Table B holds the same points as the rows below and some others, measured another way and shuffled. Each row below is followed by which row of B it is.
B:
0: [ -57 -109  322  170  101  -61  154  135  202  141 -209   34  -48  202
  116  121  140  211   46  -28  311  268 -215   54 -201  218   20  233
  -40   -4  185 -184  293  -10    7  180   50  -55   45]
1: [-107   66  250   79   17   18  155  173  148  104 -310  131   -2  250
 -221   85   89   94  183  -94  214  308   21 -291   -6   91  -38  210
  102   47  162  -74  183  -44   55   81  103 -424  142]
2: [ -66  -77   56   75  -31   28  -38  103  -70  115   36 -141  -36   92
    3    2  175 -107 -104  -74 -139  305 -163   49  -88   79  -76  158
 -242   26  -56    3 -102   13  -99   96   71 -183  -51]
3: [ -48  228  111   72   87  -92  114  181  138  167 -226   39   49  199
 -206   -4  170  159  209 -206  166  178   72  -79   71   41 -122  -77
  141  136  268   16  119 -124  157  175   24 -119  -40]
4: [   5  326 -200   15  -30   -2  -30   93  -37   65  172    9   66  -63
 -108  -68   31  -28  172  -46 -165 -149  172   -2  316  -79    4 -309
   64  131 -115  123 -199 -220  163 -103  -25 -109 -152]
5: [ -26  400 -229 -132  -51   50  -57  123 -110   60   88  -12   63  -77
 -312 -117   53 -112  151 -208 -319  -12  308 -241  348 -186 -138 -421
   70  170   13  281 -258 -171  197  -71  -14 -302 -129]
6: [  21   13  150 -136   62  206   70   73  120  -72   23  117 -108 -245
  266   92 -239  101 -110  -67  -43   79  117 -336  -58 -127  -24 -139
  -78 -156  166  196  227   57  159 -163  -55 -372   77]
7: [ -14 -117  163  159   68   40    6  103   91   84   43  -86  -47   48
  262   38   39   43 -158  -44   41  245 -188  129 -202   46  -67  283
 -236  -96   22    2   98   49  -67   41   19  -98  -22]
8: [   2  -52  205  -50   33  120  151   48  153  -50  -28  204 -117 -166
  262  188 -161  189   51  128  143  -47   -7 -232  -14  100  203 -147
   12  -81   58  -76  294  -35  161 -129  -33 -243   88]
9: [ -27   46 -155 -251 -180  273  -49   -3 -188 -138  265  102 -107 -358
   31   74 -187 -214  -33  136 -432  -97  158 -424  247  -77  182 -365
 -135  -16 -295  141 -197  -49   90 -332   -9 -531   30]
10: [ -47  142  -90   48  -47  -34  -31  111  -89  131   65  -97   27   75
 -154  -50  198  -78   75  -89 -166  117  -15   52  130   44  -51 -117
  -81  145  -62   32 -193 -121   30   76   32 -101 -133]
11: [  -3 -180  264  194   58   86  110   53  213  -13   50  135  -89  -41
  449  186 -142  185  -41  224  255   13 -204   51 -158  149  205  296
 -122 -176 -103 -180  287  -10   -5 -134   13 -135   92]
12: [-145 -128   26 -192 -217  174    1   58 -242    6  -45  -16 -117   -8
 -260   90  138 -282  -31   28 -347  340  -52 -416   54  134   90  -66
 -209   86 -167  -36 -187   42  -86   -6  123 -600  101]
13: [ 115  385  -62   88  187   44   13  117  244    7  201   86   73 -202
  302  -64 -250  240   60 -136   74 -257  264   49  160 -284 -128 -218
  114  -86  138  304  124 -163  303 -207 -142   16 -138]
14: [ -51    9    1  289  -15  -57  -32  104   15  140  126  -95   44  177
   72   -6  167  -36   29   77   21   97 -203  300   14  127   33  309
 -159   40 -244 -125 -135 -116 -107   19   68  -11  -89]
15: [ -43   50   59  -19  -52  137   65   73   34  -32   29  149  -51  -88
   35  105  -98    6   86   99  -30   -1   64 -259  109   26  129  -46
   -5  -23 -109  -11   43  -74   83 -172   24 -387   76]
16: [ -81  136  104 -100  -10   -4  104  145    8  115 -227   43  -23  107
 -286   33  166   39  156 -180   -9  246   80 -293   82   72  -62 -221
   71  152  227   23   61  -64  137  150   47 -304   17]
17: [-11  72  -1  37  17   4   1  95   6  81  73 -48 -10 -21  63  -1  76  24
   2 -56 -72  76 -33  41  33  29 -23 -97 -92  44   9  39 -31 -77  63  25
  -8 -79 -95]
18: [  -8   88  -40   56   45  -15  -74  121  -44  146  103 -192   12   31
   30  -91  163  -52 -112 -212 -178  220  -54  143  -33  -53 -203  -23
 -199   49   73  164 -127  -22    2  119   -6  -30 -165]
19: [  32   82  -20  118   27   32   19   52   81    9  219   52   -9 -128
  279   47  -85   94   39  134   22 -174  -35  127   99   26  135  -78
  -59  -36 -163  -21   20 -135   92 -154  -41   -6  -85]
20: [ -43  215 -211  152  -53  -82 -123  128 -141  179  185 -211   96  136
 -189 -151  269 -170   50 -129 -256  108  -29  247  182  -16 -137   -7
 -136  175 -180   84 -373 -162  -45   83   49  -10 -222]
21: [ -37  -63  276  103  113   13   86  150  168  121 -165  -25  -46  131
  122   49   70  133  -80 -167  160  356 -115  -35 -230   48 -146  248
 -113  -68  253   23  231   64    3  144   33 -173   37]
22: [ -10  128 -212  -39 -118  136 -107   36 -149  -24  317  -28  -11 -199
   44  -27  -61 -192  -24   63 -362  -87   79  -78  228  -93   59 -176
 -161   23 -309  143 -285 -103   29 -230   -5 -280  -91]
23: [ -62 -235  406  337  143   12   74  164  250  145 -161  -73  -37  294
  292   80   69  133 -187  -75  317  500 -320  164 -419  113 -154  784
 -254 -185  125  -98  285  125 -181  144  100 -162  103]
24: [ -75 -321  325  144   31   55   54   99   81  101  -93  -82 -113  141
  241  124  113   21 -209    4  100  446 -345   53 -354  197  -12  453
 -316 -118   39 -139  183  136 -169  132   92 -201   80]
25: [ -86 -135  160   65  -44   34   47   97   -8   88  -62  -22  -70  109
   10   89  136  -32  -26   22   -3  283 -181  -57  -95  175   49  175
 -170   12  -48 -120   34    9  -75   76   83 -254   44]
26: [  -1  287  -58   11   37    0   25  128   58   80   35   32   48  -14
  -77  -43   17   66  138 -138  -43  -15  165  -80  185  -93  -82 -219
   79   81   82  144  -33 -147  178  -29  -28 -145  -96]
27: [  50  102   13   15   82   61   -5   83   78   27  149  -27  -24 -152
  259   -6  -78   85  -80  -86  -60   -3   32   40   -9  -97  -65 -140
 -105  -57   76  162   58  -40  126  -67  -73  -50 -111]
28: [ -86  306  -39  172   13 -176   30  198   13  246 -152  -76  130  341
 -407  -93  345   16  272 -206   48  189   33   98  188   74 -155   -2
  111  255   84  -23 -150 -208   62  229   80  -47 -133]
29: [ -70  334 -227   29  -87 -102  -63  143 -162  185   46 -124  104  155
 -432 -130  314 -156  209 -180 -259   87  101   31  314    6 -117 -249
   25  283  -80   82 -366 -214   63  118   53 -114 -193]
30: [ -40  111 -197  -40 -109   85 -135   77 -206   55  227 -153    6  -72
 -100  -84  103 -246  -73  -84 -419  125   28  -30  151  -73  -84 -120
 -223   81 -203  172 -349  -60  -26  -59   28 -253 -132]
31: [-151 -374  327  138 -118   23  138   65    1   82 -182   59 -129  223
   23  243  213  -16   33  255  157  339 -397  -64 -184  452  285  373
 -190   18 -183 -439  139   23 -181  117  164 -295  164]
32: [ -16  -42   51  117   35  -90    3   90   -6  158   62 -138  -27   69
  122   13  221   44  -32  -39  -14  139 -219  270  -75  173   -3  -43
 -177   77   17  -90  -16  -64   -7  169    4  139 -158]
33: [  84  111 -127  221   87   38 -127   64   62   33  424 -120   37 -161
  450  -82 -115   16 -161   17 -124 -131  -56  369   21 -143  -60   95
 -233 -121 -208  173 -120  -89   11 -180  -76  110 -204]
34: [   4  226   76   87  141 -111   56  176  139  187 -111  -69   53  139
  -60  -64  169  170   86 -289  104  174   43   88   -1  -29 -219 -117
   44  102  320  116   95  -99  158  207  -30   53 -146]
35: [ -87  169  -77  -64 -122   26   40  102 -104   62  -22   64    7   39
 -301   31  131  -91  217   18 -147   39   90 -228  264   84   96 -247
   57  179 -119  -35 -159 -161   94  -20   57 -325  -23]
36: [ -64  118 -105   84  -79    8  -63  113 -107  111  104 -100   35   87
 -154  -53  166 -148   42  -51 -199  141  -29   38  135   25  -42   38
 -125  105 -174   35 -248 -108  -41    8   65 -204  -95]
37: [  88  244 -140  215   75  -96    4   56  119   62  311   38   70 -117
  302   -6  -27  191  173  143   89 -407   -4  386  231   38  165 -257
   56   55 -179  -46  -26 -282  184 -132 -101  298 -237]
38: [ -70 -197  188   14  -64   81   90   50    8   16  -26   72 -118   -3
  129  172   47   17   -1  161   36  149 -193 -112  -80  231  211   63
 -142  -22 -104 -194  113   -1  -28  -15   56 -251   80]
39: [  94  208  189  124  319  -80   68  181  320  160  -78  -79   31   23
  304  -77  -13  351  -86 -396  236  166   55  188 -193 -178 -355  -34
   -1  -75  544  266  337   -4  221  178 -116  189 -160]
40: [   5 -115  142  178   92   17  -25   99   89  107   97 -143  -40   38
  317    7   60   43 -204  -80   12  250 -217  230 -229   34 -110  277
 -286 -103   37   34   68   55  -74   75    4  -10  -76]
41: [  74   26   65  174   84   95   35   37  201  -53  263  125  -31 -201
  519   93 -257  177  -22  194  132 -234  -37  121   15  -35  162   72
  -71 -177 -165    2  165  -94  101 -276  -74  -39  -26]
42: [ -23  314  -94 -124  -41  -30   95   95  -16   65  -33  117   17  -57
 -250   19   90   79  303  -54  -63 -136  210 -215  333   35   92 -572
  207  221   76   25  -39 -228  279    3  -35 -144  -96]
43: [ -70  -38  211  -68  -40  111  163   79   82  -15 -156  205  -93  -15
  -12  180  -49   91  135   98  107   97   11 -365   35  144  184  -64
   49   -7   32 -122  207  -40  107  -66   48 -413  147]
44: [  39  177 -132   17   -3   58  -38   55  -11   11  263    4    8 -173
  150  -12  -59    4   27   30 -155 -155   73   47  180  -69   53 -242
  -67   19 -142  109 -111 -145  126 -155  -56  -67 -135]
45: [ -37  165  -23    0  -59   52   71   78   20   11   33  149   -3  -40
  -72   73  -17   32  211  101  -16 -103  101 -182  238   52  157 -193
   92   83 -128  -43  -19 -174  143 -134   21 -276    6]
46: [ -78 -160  282  264   55   31   48  143  148  120 -110  -56  -25  245
  142   65   87   39 -110  -35  179  413 -243   74 -265  102  -90  615
 -210 -110   11  -85  137   73 -157   84  110 -243   88]
47: [  30  195 -225   74  -27   46 -130   63  -85   46  351 -113   41 -138
  118  -93   -6 -111  -46  -17 -284 -108   45  169  188 -122  -38 -132
 -160   24 -234  176 -269 -133   41 -145  -43  -49 -193]
48: [  22  320   93  174  207  -87   48  212  246  186 -119  -38   99  166
  -11 -105   67  215   78 -349  181  179  127   80   -9 -162 -325   72
   86   25  361  220  143  -95  171  140  -31   -4 -115]
49: [ -80   17   55 -123  -51  106   -4  116  -88   70  -72  -71  -57   12
 -158   -3  104 -125  -71 -186 -223  355   26 -277  -19  -21 -141  -50
 -151   50   99  139  -71   45    8   71   56 -413   13]
50: [  -4  219 -233    3  -68   92 -132   80 -128   24  296  -92   36 -131
  -14  -99   -8 -176  -28  -61 -356  -31  118    0  224 -156  -75 -135
 -142   46 -223  222 -313 -112   38 -164   -7 -219 -142]
51: [  16  550 -204   -3   32 -141   77  142   54  128    0  106  127   19
 -316  -82  119  151  436 -135   13 -273  313  -41  470  -57   -2 -611
  338  285  108   95  -93 -356  358   14  -61   32 -201]
52: [ -64  -44    3   62  -66   19  -31   85  -93   98   77 -105  -31   58
  -13   14  168 -112  -42   -6 -157  197 -144   53   -2  112    7   52
 -201   64 -127  -42 -137  -37  -69   53   57 -158  -62]
53: [ -53 -159  189  227   19   43   25   97   90   77   31  -37  -42  117
  223   82   46   13 -102   79   89  242 -245  117 -177  127   28  443
 -224  -95 -124 -112   72   22 -134   -6   73 -174   38]
54: [  67   63  -82  188   -3   83  -19    3   91  -63  403  103  -11 -238
  466   74 -224   75   27  311    3 -369  -49  212  154    7  263  -14
  -90 -113 -388  -46  -23 -175   72 -345  -69    7  -84]
55: [ -39 -288  455  186   59  134  231   60  318  -60 -130  284 -141    5
  459  305 -214  275   22  319  452   68 -229 -158 -235  245  316  435
  -40 -234  -52 -306  501   34   -5 -165   51 -314  262]
56: [ -40   90 -165  -47 -176   79    3    7 -143  -38  231  112  -37 -158
  -37   88   -2 -108  184  271 -218 -240   24 -114  329  136  327 -335
  -13  118 -395 -121 -212 -212   85 -224   16 -237  -46]
57: [  -2   50  139   -5   69  -28  121   92  113   78  -74   73  -52  -23
   90   90   57  188  105  -33  125   25  -29  -46    9  122   69 -235
   35   49  167  -65  197  -89  167   79  -33  -32  -45]
58: [ -54  233 -253  -26 -129  104 -151  103 -202   54  221 -119   53  -36
 -228 -123   67 -282   -2 -112 -431  102  142 -123  252 -161 -128  -75
 -152   95 -237  238 -410 -100  -14 -124   49 -376  -99]
59: [ -56  206 -111  141  -47  -99  -20  123  -64  166   58  -72   77  160
 -211  -52  243  -53  186  -35  -82   38  -21  140  207   89   -3  -73
   -1  194 -135  -45 -218 -202   30   78   52  -33 -149]
60: [  58   63  250   42  166   72  178   93  319  -22  -53  209  -64 -137
  383  140 -228  350   56   16  308  -78   56 -124  -66  -15   72  -83
   92 -140  232   21  432  -46  240 -110  -86 -104   48]
61: [-100 -191  338  144   43   21  103  147  121  132 -234  -35  -68  243
   35  101  150   62  -77  -85  175  478 -231  -58 -275  170  -78  431
 -164  -46  148 -119  211   88 -109  184  108 -274  105]
62: [  20  156   54  226  148   31  -50  162  169  111   88 -105   64   79
  195 -103  -43   63 -124 -219   27  199   16  151  -95 -199 -289  343
 -139 -111   95  238   23  -10    4  -23   -4 -110  -79]
63: [  42   99  193  274  211 -108   94  145  290  149  -33    0   39  122
  291   12   38  304   39 -101  335   51 -102  290 -123   36  -88  168
    8  -42  211  -17  267  -89  108  105  -44  181  -99]
64: [  -5   -1  -39   73  -16    2  -39   67  -54   79  178 -103  -23  -41
  138    5  102  -39  -54   19 -138   50 -129  168   18   78   32  -58
 -188   40 -124  -12 -107  -72   -6   13   -1   -2 -131]
65: [-130   64   73  138  -64  -68   46  158  -34  181 -161  -49   30  306
 -324   10  301  -68  161  -75   16  311  -96  -32   55  164  -36  195
  -29  165  -35 -125 -107 -107  -60  169  134 -248    1]
66: [ -54    8  -35 -104 -117   96   23   40 -110   -4   97   57  -79 -120
  -31   86   38  -80   59  104 -194   -9   -3 -181  152  108  173 -265
  -82   78 -163  -45  -95  -89   67  -82   18 -273  -16]
67: [ -66   78   54   49  -84   57  109   75   46    0  -18  194  -21   17
  -68  128  -17   40  239  186   75  -73   30 -205  200  144  241  -57
   93   68 -181 -158   32 -164   93 -135   53 -326   76]
68: [ -53 -143  260   45   11   35  154   77  121   44 -125  122 -100   32
  146  184   37  150   63  116  194  129 -159 -106  -95  233  181   43
  -38  -20   44 -206  257  -24   46   37   36 -177   87]
69: [ -68  -38  319  308  130 -182  162  180  237  239 -274   -9   20  391
    5   80  276  251  145  -71  425  299 -259  234 -182  272  -33  339
   15   73  207 -256  263  -76   -8  304   78   86  -12]
70: [ -29  252 -214   79  -89  -71  -29   80 -102  104  174  -15   66   25
 -170  -38  176  -64  233   64 -154 -162   40  118  339   81  116 -286
   33  211 -244  -50 -276 -267   95  -35    9  -14 -180]
71: [ -40  311  -84   19  -24   -8   35  130   11   83   -7   63   65   49
 -230  -34   69    6  230  -85  -59  -18  180 -146  274  -40  -21 -200
  130  141   -8   78 -107 -196  162  -40   18 -238  -60]

[ 117 -296 -100  -31  422   59 -362  -12  -25  419 -422  -36 -283   83
 -205  -68 -303 -293  106  -95  135  186  117  404  -89  113  -95 -467
 -238  193 -101] => 12
[ -60  205   78   85 -169  233 -152 -186 -280 -154  -54 -134   22  326
 -249   82  -71 -269  -70   30   95  -71 -187   74 -235   25  -34  -29
  117  178   89] => 70
[  17  288  230  138 -339   14   19   36 -344 -147  516 -109  376  -53
 -141   79  392  158 -137  320   32  -86 -339 -240 -100   18  106   99
  508  -49  -99] => 37
[  96  146   49  162 -200  -26   30  168 -247  175  612   49  199 -384
  -40   57  357  121 -193  299  201  -10 -282 -240  -33  -36   33    5
  406  -87 -321] => 54
[  -5 -246   70 -150   20 -138  128  123   77   48  136  141  201  -94
  170   47  226  295   46  -12  -71   93  -73  -96  214  -80   58   33
  -23  -10 -147] => 21
[  46 -248  129  -39   81  -57  114  119  -37  199  158  253  109 -249
  127   93  340  284   12  103  242  123  -72   -1   65   94   53 -112
   67  -15 -205] => 15
[   5  242  -25   62 -195  192 -239  -31 -182   47  149 -124 -234  -29
  -87   93  -20 -176 -178   93  186  -35 -189  -43 -155  130  -56  -37
  148   98  -84] => 19
[ -31    7   81 -152    6  141 -279  -86  -12  -23 -270 -132 -270  212
  -22   84  -92  -51   20  -47   37   50  -22  153  -67  254   -2 -120
  -92  161   85] => 71
[ -46  -87   45 -145   49  150 -184  -81   17   13 -278   -3 -262  170
   33  103  -76  -49   23  -94  114   71   -2  166  -47  193  -32 -111
 -158  167   48] => 1
[ -43  110   66    2 -137  312 -107  -97 -122   68  -11  144 -421  -91
   94  234  124  -55 -165   62  536   16 -120   57 -217  344  -64  -55
   31  139  -41] => 8
[ -38  129  -78   53 -129  180 -142  -91 -167  -12   29  -84  -92  147
 -135   65 -141 -290 -113  -39   75  -37 -161    8 -111  -79  -83   -8
   11  150  -39] => 64
[  75 -182   59  -46  111 -273  -19  134  -75   42  151 -152  554  115
 -183 -139   60  121  132   47 -445   74 -101  -44  202 -300   97  -81
  111  -21 -129] => 20
[-200  138   18 -284 -396  249   15  -38  193 -230   64  129 -535  -72
  494  316  149  199 -207 -128  236  -38 -135 -235   90  259  -38  325
 -162   97   27] => 13
[  19  -63 -157 -147   80   46 -314   39   97  171 -151 -137 -354   23
   22   -5 -250 -159  -24 -126  -70   84   -5   77   71   37  -77 -123
 -202  127  -97] => 50
[ -92  155  134  -17 -195  283 -105 -165 -166 -145  -86    3 -201  188
  -21  195   70  -85  -95   25  288  -38 -153   59 -211  242  -19    3
   57  166   94] => 57
[ 176 -170  144  132  176 -147  -29  159 -237  324  251   54  372 -210
 -207  -65  282  144   46  265  113  123 -117   70  -36    9   78 -297
  289  -46 -266] => 38
[ -49  -38 -122  -50   -6  142 -122  -66  -26   49 -119  -10 -179  144
  -35   57 -195 -241  -50 -150   41   24  -71   67  -25  -84  -94  -36
 -169  166  -38] => 61
[  26 -209 -182 -199  217    0 -313   41  162  219 -298 -117 -325   88
   19  -43 -332 -164   52 -206 -147  132   75  164  126   -8  -82 -188
 -327  154  -87] => 58
[ 116 -298   27  -50  181 -197   25  213   14  306  207  117  212 -271
   45  -41  208  236   51   93  -20  151  -50  -21  173  -73   50 -164
   57  -52 -288] => 22
[ -52   65 -179  -43 -130  144 -112  -27  -11   35   57  -22 -229   25
   34   73 -171 -234 -138 -129   50  -15 -128  -67   13 -123 -110   61
 -123  131 -100] => 7
[  45  230  -12   77  -62  117 -392  -82 -255    5  -34 -362  -26  264
 -365  -58 -227 -334  -50   73 -123  -34 -155   92 -173    7  -32 -161
  152  142   14] => 32
[ -39 -185   45 -293  133   73 -269  -37  175   33 -417  -62 -378  186
  134   76 -123   64   95 -154  -23  128   85  194   66  275    2 -144
 -281  164   67] => 5
[  86  127 -204   55   19   71 -379   38 -113  234   55 -244 -222  -13
 -213  -67 -290 -359 -114    6  -52   30 -107   38  -58  -74 -103 -171
   13  110 -169] => 53
[  36  136   65   91  -41  203 -253  -84 -241  106  -19  -81 -173   53
 -190   78   -6 -190  -85  120  278   14 -134  130 -244  216  -36 -197
  141  129  -39] => 68
[  78  136   59  173   15  214 -282  -93 -325  180  -17  -88 -131   45
 -308   45  -26 -275  -84  159  323   13 -137  189 -313  197  -47 -284
  185  138  -65] => 56
[   5 -270  -58 -267  -10 -282   95  271  257   81  273   60  152 -237
  324  -13  170  389   20  -70 -333  111  -63 -262  438 -206   63  140
  -99  -80 -244] => 62
[ 139 -136  245   77  117 -104  -24  117 -228  214  204   60  327 -168
 -141    0  372  248   56  286  153  109 -114   62  -59  143  119 -254
  315  -40 -186] => 67
[-132  181  322 -152 -223  249 -169 -219 -134 -359 -253 -135 -130  414
  -19  206  124   83    9   47  101  -39 -128   93 -184  403   69   30
   79  174  272] => 51
[ -77   47  129 -178  -65  162 -259 -133  -24 -171 -306 -177 -214  341
  -26  101  -87  -30   36  -56  -33   15  -43  131  -73  253   21  -55
  -76  175  158] => 3
